Each row has a class, written after it.
[ 17   0 -20  21  44 -35  23  34 -24 -15  21  -9 -28 -19  -8   0 -19 -78
 -33   9 -23  16 -18 -20  30  15  13 -12 -26  22  40   3] | <209>
[  9   0 -13  -8  21 -24 -14  23   5 -34  31 -12 -27  15   2 -16 -11 -73
 -49 -47 -43  14 -13 -31  23   0  37 -28 -40  25  45  16] | <85>
[  9  26   2  25  22 -31  28  72  34  15  41 -30 -57 -56 -47 -21  -3 -89
  21 -14  28   3 -11  12   3 -42 -10 -26   3  26  27   0] | <98>
[ 24  10 -18  12  33 -48  -1  48 -10   2  18 -13 -14   9   6   8 -21 -40
 -19 -30  -2 -29 -13 -15   4  17  16 -22 -64  23  35   9] | <139>
[ 34   4 -23 -26  31   1  -5 -35 -20  27 -31 -17 -35  16   8   7  21  -3
   6 -31  59 -61 -35 -34  48   6 -27  24  -5 -33  19   4] | <125>
[ 23  34  32  17 -14 -24   8  46  41 -30  69   9  -4 -37 -31 -13 -12 -52
   0 -44 -58  86  13   8 -15 -45  -1 -21 -22  48  20   7] | <179>
[ 50 -13  -4  17  23 -43   5  11 -21 -53   0  16  39   1  32  -7 -11 -16
  -5 -58 -58  37  -2  -3   4  -9   2  -8 -35  52  34 -28] | <25>
[ 14   8  -7  41  47 -39  29  36   8  18   3 -29 -18 -35 -12 -20   7 -68
  32 -22  52 -54 -13  -6   8  -6  -6  -2 -13  34  40 -26] | <25>
[ 10   8  -2  38  23 -32  40  42   7   4  17 -29 -29 -30  -8 -18   5 -80
  16 -27  35 -14  -9 -10   7 -27 -13 -13   7  32  41  -4] | <36>
[  11   18   13    7   30  -40   16   48   58   -9   21  -30  -61  -47
   -3  -19   24 -109    7   -1   25  -33   -7  -15   25  -17   -2   16
    5   36   56    6] | <179>
[-18   8  -6  28  23 -27   0   9   6 -16  41 -18 -14 -21 -11  -1  -9 -94
 -14 -31 -27   3  -3 -33  13 -17  32 -18 -46  30  58  14] | <179>
[-22  10  20  -1  11   3  43  58   9 -31  -5  29 -46 -64 -46   0  12 -71
  -8  41   4  29  -4   3  30 -14 -27  12  57  43  38 -11] | <222>
[  -1   39  -56   19   14  -20   13    2   43   54  -16  -36  -92  -47
  -33   25   30 -105   38   24   50   -5  -44   -1  -12  -53   40  -16
  112  -55   37   42] | <209>
[ 25   2  13  51  59 -63  48  59   7  12 -14 -21 -49 -55 -19  -1  -3 -80
  29  34  55 -29  -5   0   4   3 -14  11  23  33  40 -20] | <15>
[ 24  36   0 -18  23  10  11  12   7  19   1 -13 -49 -22 -40 -12  23 -71
   5 -84  52 -45 -31 -36  54 -25 -24  -4  -4  19  44 -12] | <25>
[  8   1 -19   8  22 -41   2  43  24  -6  -1 -25 -31 -15   9 -21   9 -89
 -12 -28  11 -61  14  -7  19 -14  15 -14 -19  35  61   2] | <83>
[ 17  39  -5 -26  24  -1  -2  26 -10  28  -8 -17 -54  -3 -59 -21  -1 -64
  -9 -58  30 -46 -35 -21  38 -13 -17 -18  -6 -14  19   1] | <222>
[ 17  38  -5  15  23 -15  19  71  -4  30  76  -2 -48 -26 -69  -8  -9 -66
 -10 -19   5  18 -14  -9 -16 -22  11 -24 -64   1   1  15] | <222>
[  6   9 -32   4  37 -36  -4  -4 -30 -19  39  12 -15  -4 -20 -15 -16 -91
 -29 -35 -68  59 -17 -28   9   5  21 -35 -33  32  50   0] | <177>
[ 47  19 -29 -26  20  24 -46  26  -6  21 -18 -13 -58  24 -20 -18  14 -41
  -8 -40  40 -38 -30 -12  32 -29   4 -30  -7 -24  33  -3] | <85>
[ 35  26   1 -25  15  31 -15  55   0  38  -5 -29 -80  18 -40 -11  -3 -25
 -16 -58  82 -94 -31 -30  42   3 -15   2 -20 -29  11   9] | <125>
[ 64 -10 -18   8   9 -51 -22  24  -2 -58  -9  11  10  19  56  -4 -11  -7
 -25 -82 -57  27   0   2 -12  -7  11 -14 -24  45  63 -16] | <139>
[  1  29  22  54  24  -6  42  65 -16  83  43 -39 -43 -41 -65 -20 -21 -54
  51 -19  35   4 -43 -40 -11 -11 -11 -13 -48 -27 -24  11] | <15>
[ 44  10   2  32  21 -62  -4  44  -8 -41  29  -7  25  22  20 -17 -18 -31
 -19 -74 -56  49   8  -6  -7 -26  -4 -35 -60  56  47   4] | <36>
[ -46   52   60   33  -56   15   21  -10   41    6   80   26   42  -20
 -105   30   18   -8   24   -5    0   64   22   -8   11  -27  -10   48
  -35   37 -114   10] | <86>
[ 35  23   4  15  20 -49  -2  46  -1 -52  14  -1  16   9  -6 -20 -22 -38
 -21 -65 -64  54   4  -2   7 -23 -16 -22 -46  48  35   1] | <222>
[ 44  -3 -11  16  13 -37  -3  48   0 -57   6   7  -6 -31  17  13 -10 -31
  -3 -20 -54  56  -8   8 -12 -35  12 -14   1  40  51   2] | <98>
[ 21  14   0  -2  51 -28  -1  57 -27  52  30   8 -68 -37 -76 -14 -24 -46
   6  10  10   7 -44   3 -19  14   6 -42 -14  -6  12 -11] | <98>
[ 59   2  -2   1  20 -51 -13  31  -1 -66   2   4  15  21  28 -16 -19  -9
 -36 -71 -71  55  -4   1   7 -19   1 -34 -22  52  47  -9] | <85>
[  5   6 -13  44  45 -34  65  42   5   7   0 -43 -35 -57   1  -5  -4 -57
  21 -14  52 -36 -32  -2  20 -12 -31   6  25  36  37 -14] | <98>
[ 26  40  -8 -13  -3  25 -41  54  37  23   9 -30 -73   4 -37 -28   7 -93
 -13 -52  38 -41  -5 -17  37 -31  18 -19 -16 -15  32  17] | <209>
[ -1  29  15 -10   6  11   4  23  12  16  13 -28 -45 -11 -47 -25 -13 -52
 -12 -72  24 -25 -29 -34  32 -18  -1 -28  -2   6  19   7] | <85>
[ 16   5 -18  27  43 -38  44  56   5  12   4 -34 -34 -44   0  -8  18 -61
  19   3  38 -28 -14 -12  13 -18 -12 -18  27  20  56 -10] | <209>
[ 37  23 -19 -17  22  12 -15  24 -12  21  -9 -18 -56   7 -16 -22  13 -64
   1 -53  47 -49 -27 -34  36  -1 -12  -8 -32  -6  31  -4] | <177>
[ 24  16  12  28  18 -51   5  28  14 -42  26  -9  20 -12   5  -9 -14 -35
  -2 -48 -55  51   2  -4   0 -27 -11 -20 -25  52  45  -3] | <179>
[ 19   4 -21  10  28 -21   9  19 -14 -11  36  -3 -39  -4 -23  -3 -11 -85
 -23 -10 -31  28 -19 -34  14  15  15 -19 -51  11  27  15] | <86>
[ 16   4  -9  39  27 -33  48  44   3   1  18 -27 -35 -38 -11 -13   4 -85
  13  -8  38 -19 -14  -3   5 -19 -11  -3  22  30  37  -9] | <36>
[ 10  24   7  23  31 -65  51  63  29  -1  28 -23 -34 -64 -33 -32 -10 -93
  23   6  -8  17 -22  15  -4  -7  -6 -22  39  44  14  -1] | <177>
[ 32  20  -5  17  12 -31   5  22  42  -4  -1 -36 -30 -30  12 -14  37 -58
  21 -48  39 -76 -20 -18   8  -1  10  49  -9  22  41  -7] | <25>
[ 52  31   9  20   5   2  12  51  -9  69   7 -29 -50 -18 -42 -14   0 -27
  43 -45  57 -32 -30 -10 -12 -23 -13 -13 -20 -40 -13  -2] | <15>
[ 25  15 -24  37  33 -58  28  60  21  21  -7 -46 -22 -17   6 -17  14 -63
  27 -29  43 -59  -8  -1   9 -21 -17 -16 -20  25  38   3] | <83>
[ 23   7 -21  29  32 -28  19  27 -18   9  38 -10 -33 -20 -14  -6 -11 -75
 -12  -8 -11  22 -24 -24   8  23  19  -8 -43  10  28   8] | <209>
[  -2   28  -10    4   23    0    8   39   17    7   -6  -36  -60  -20
  -54   -7   -4 -103    6  -10   28  -29  -31  -27   43  -17   -7  -23
   19    1   22   20] | <86>
[ 28   7 -35   6  25 -38   8  12  -7  -3  44  -6 -45 -11 -15   0   0 -88
  -9 -27 -28  29 -27 -23   9   6  21 -14 -29   2  43  24] | <125>
[ -2  48  -3 -36   7  29 -18  38  29  44  34 -40 -65   6 -63 -24  10 -75
   2 -60  59 -53 -15 -31  58 -33 -16 -31 -22 -19  19  33] | <125>
[-10  27 -21  23  55 -11   2  22  -1  42   7 -48 -63 -15 -59  -4 -30 -83
   6 -11  64 -40 -36 -24  26 -14  -3 -14 -14 -12  15  11] | <98>
[  18   29   -3   38   39  -40   16   36    0    8   40  -15  -46  -33
  -61    5  -24 -114    5   -2   -8   41  -18  -26    5   -7   15   -9
  -23   16   26   18] | <15>
[ 46   5 -19   2  20 -62 -10  39  -4 -38   9   2   9  16  16 -15  -3 -18
 -30 -46 -69  33  -1   7   3  -6  -8 -25 -41  41  45   2] | <83>
[-34  39  10  24   7 -26  54  42  37  42  75 -47 -27 -48 -79 -23  23 -72
  20 -37  61 -31  13 -12  25 -53 -32 -27 -36  27   6   9] | <83>
[ 33  -5 -34  38  31 -33  10   8 -30   4  -5   8 -32 -29  15  10 -26 -89
  -3  10 -36  14 -48 -32  -9  23  53  16 -18   4  30   5] | <85>
[ 13  36 -27  17  36 -25  23  50  34   5  17 -52 -49 -24 -15  -2  11 -85
 -13  -9  48 -48  -5  -8  37 -31  -3  -5  20  17  52  12] | <209>
[  9  44  24 -11  10 -22 -24  30  48 -40  -9 -24 -45 -11 -46 -23   3 -84
 -27 -62 -16  14  -9 -31  62 -23 -17   4  22  40  56  13] | <209>
[ 15 -10 -31  27  46 -41  38  32 -33 -12 -22 -27 -11 -12   8   9 -22 -68
 -12 -11   9 -40 -26 -29  37  13  -4  -8 -25  27  35   6] | <83>
[ 43  20  10  14  16 -53 -10  46  10 -53  25  -1  21  -4  -8 -13 -23 -22
  -9 -66 -66  62  -5  11  -1 -12 -16 -18 -31  67  28  -7] | <98>
[ -3  15   2   4  19 -39  20  41  -3 -29  29 -24  -7   7 -21  -9 -32 -56
 -38 -54 -41  24 -12 -29  25  -9   9 -51 -37  32  32  16] | <85>
[ 22  29 -19   8  49 -42  28  58  -1   8   8 -21 -33 -16 -30 -17  -5 -67
   1   5  25 -23  -7   2   9  -4 -32 -11  -6  18  42 -13] | <222>
[  5  29   1  -3   1  -8 -12  31  38   0 -17 -56 -43   4 -18 -16  -6 -96
  16 -58  34 -56 -20 -44  55 -20  -2   4  -8  -8  23  37] | <125>
[ -12   32    1   -2   14   10   31    3   26    2    3   -8  -78  -71
  -76   12   26 -104    9   11   50    5  -44  -28   56  -45   -7   16
   78   12   24    8] | <85>
[  4  15  -5 -34  13  16 -15   8  -6   6   0 -18 -50  10 -26 -36  -3 -62
 -10 -72  -4   3 -37 -48  34  -2  -7 -33  -9  -9  25  12] | <177>
[  9  10   1  18  21 -52  19  54  43   1  19 -31 -40 -31  -7 -10   2 -63
  16 -26  32 -19  -5  -1  -4 -26   5 -25   5  25  36   9] | <139>
[ 30  11 -23  17  23 -11  16  19 -15 -12  40  -8 -26  -7 -13  -3 -14 -70
 -19 -31 -27  21 -23 -28  13  10   9 -17 -49  19  23  14] | <86>
[ 16  45 -20 -12   6  26 -18  33  20  22   0 -36 -63 -18 -48   2  15 -45
  -5 -18  45 -50 -44 -16  35 -46  10   0  26 -24  19  21] | <85>
[ 30  13 -35  -1  13 -30 -29  19 -19  -7  39  -2   3  17  -9 -20 -13 -76
   3 -25 -77  50 -23 -10  14  17  16 -36 -63   5  32  27] | <125>
[ 23  -3  16  17  15 -65  -2  42  24 -73  12 -18  22  -8  18 -10 -16 -27
  -5 -60 -58  53  10  -2   1 -33  -6 -20 -22  64  40   1] | <98>
[ 30   5 -26  17  41 -41   7  18 -27  -3  24  -6 -26  -5 -12  -3 -11 -53
 -27 -17 -14   1 -26 -17  11   4  19 -18 -44  15  38  -5] | <85>
[   1   30    5   18   20  -34   -1   18   37  -40   78  -15  -30  -24
  -46  -20  -30 -109  -25  -32  -62   86   -7  -14   -1   -2   15  -28
  -29   46   47   29] | <179>
[ 15  14 -16  26  37 -66  30  31   8 -16  42 -26 -27 -30 -21  -6  -1 -95
  -4  -1 -27  47 -19 -23  14   6   7 -19 -22  26  42  20] | <209>
[ 26  22 -44 -22  29  13 -41   9   9   4 -25 -37 -39  15   7   4  19 -49
 -17 -11  35 -63 -16 -20  47 -25  15  -1  13 -21  53  20] | <209>
[ 44  11 -33  17  48 -44  13  36 -20  10  30  -8 -39 -15  -6   4  -2 -65
 -12   7 -10  25 -23 -19   5   7  12 -16 -39   4  43  10] | <209>
[ 28   9  11  25  20 -57  37  55 -23  19  53   2  33   0 -47 -10 -66  21
  25 -18 -36  91 -16  31 -50  10 -20 -83 -26  15 -48  -6] | <139>
[ 34 -21 -29  19  43 -51  13  28 -36   3  21   8 -27 -28   8  -7  -9 -79
  -3  30 -31  23 -13  -8 -10  36  36 -33 -39   8  53  -2] | <209>
[ 33  13  13  36  26 -66   4  46   1 -41  15  -7  19 -10  -8  -2 -18 -29
  -1 -23 -58  58  10   8  -8 -20  -6 -19 -17  48  39  -1] | <15>
[ -19   41   13  -25   23  -28   -6   24   65   10   17  -34  -91  -42
  -70  -20   -2 -113    2  -15    6   12  -46  -22   23   -5    6    0
   52    6   18   37] | <98>
[ 24  23  -1   4  -1  -2  -8  26  13  19  -5 -25 -68  -2 -24 -13  12 -94
   1 -51  49 -44 -21 -38  23 -22   4  11 -12 -11  32  12] | <36>
[ 21  40 -18 -60   5  24 -52 -12  40   5  38 -19 -77  44 -45 -32   0 -88
 -52 -74   2  -3   4 -23  40 -21  10 -47 -34 -18  30  32] | <86>
[ 56   4 -15  19  10 -37 -15  47 -24 -35  12  11  -6   8  14  -8  -9 -25
 -32 -62 -48  18   1  10 -21 -27  15 -31 -19  35  71 -12] | <36>
[ 32   4 -37  -2  55 -65   3  21   9 -32  27 -22 -52 -21 -10   7  -3 -69
 -23  23 -43  49 -41 -24 -14  26  33 -12  30   5  60  33] | <209>
[ 30  21 -18  11   9 -34  -8  70  25 -64  16 -12 -25 -13   1   9   0 -60
 -19 -42 -50  32  -7 -18 -23 -30  29  -6   2  31  67  30] | <222>
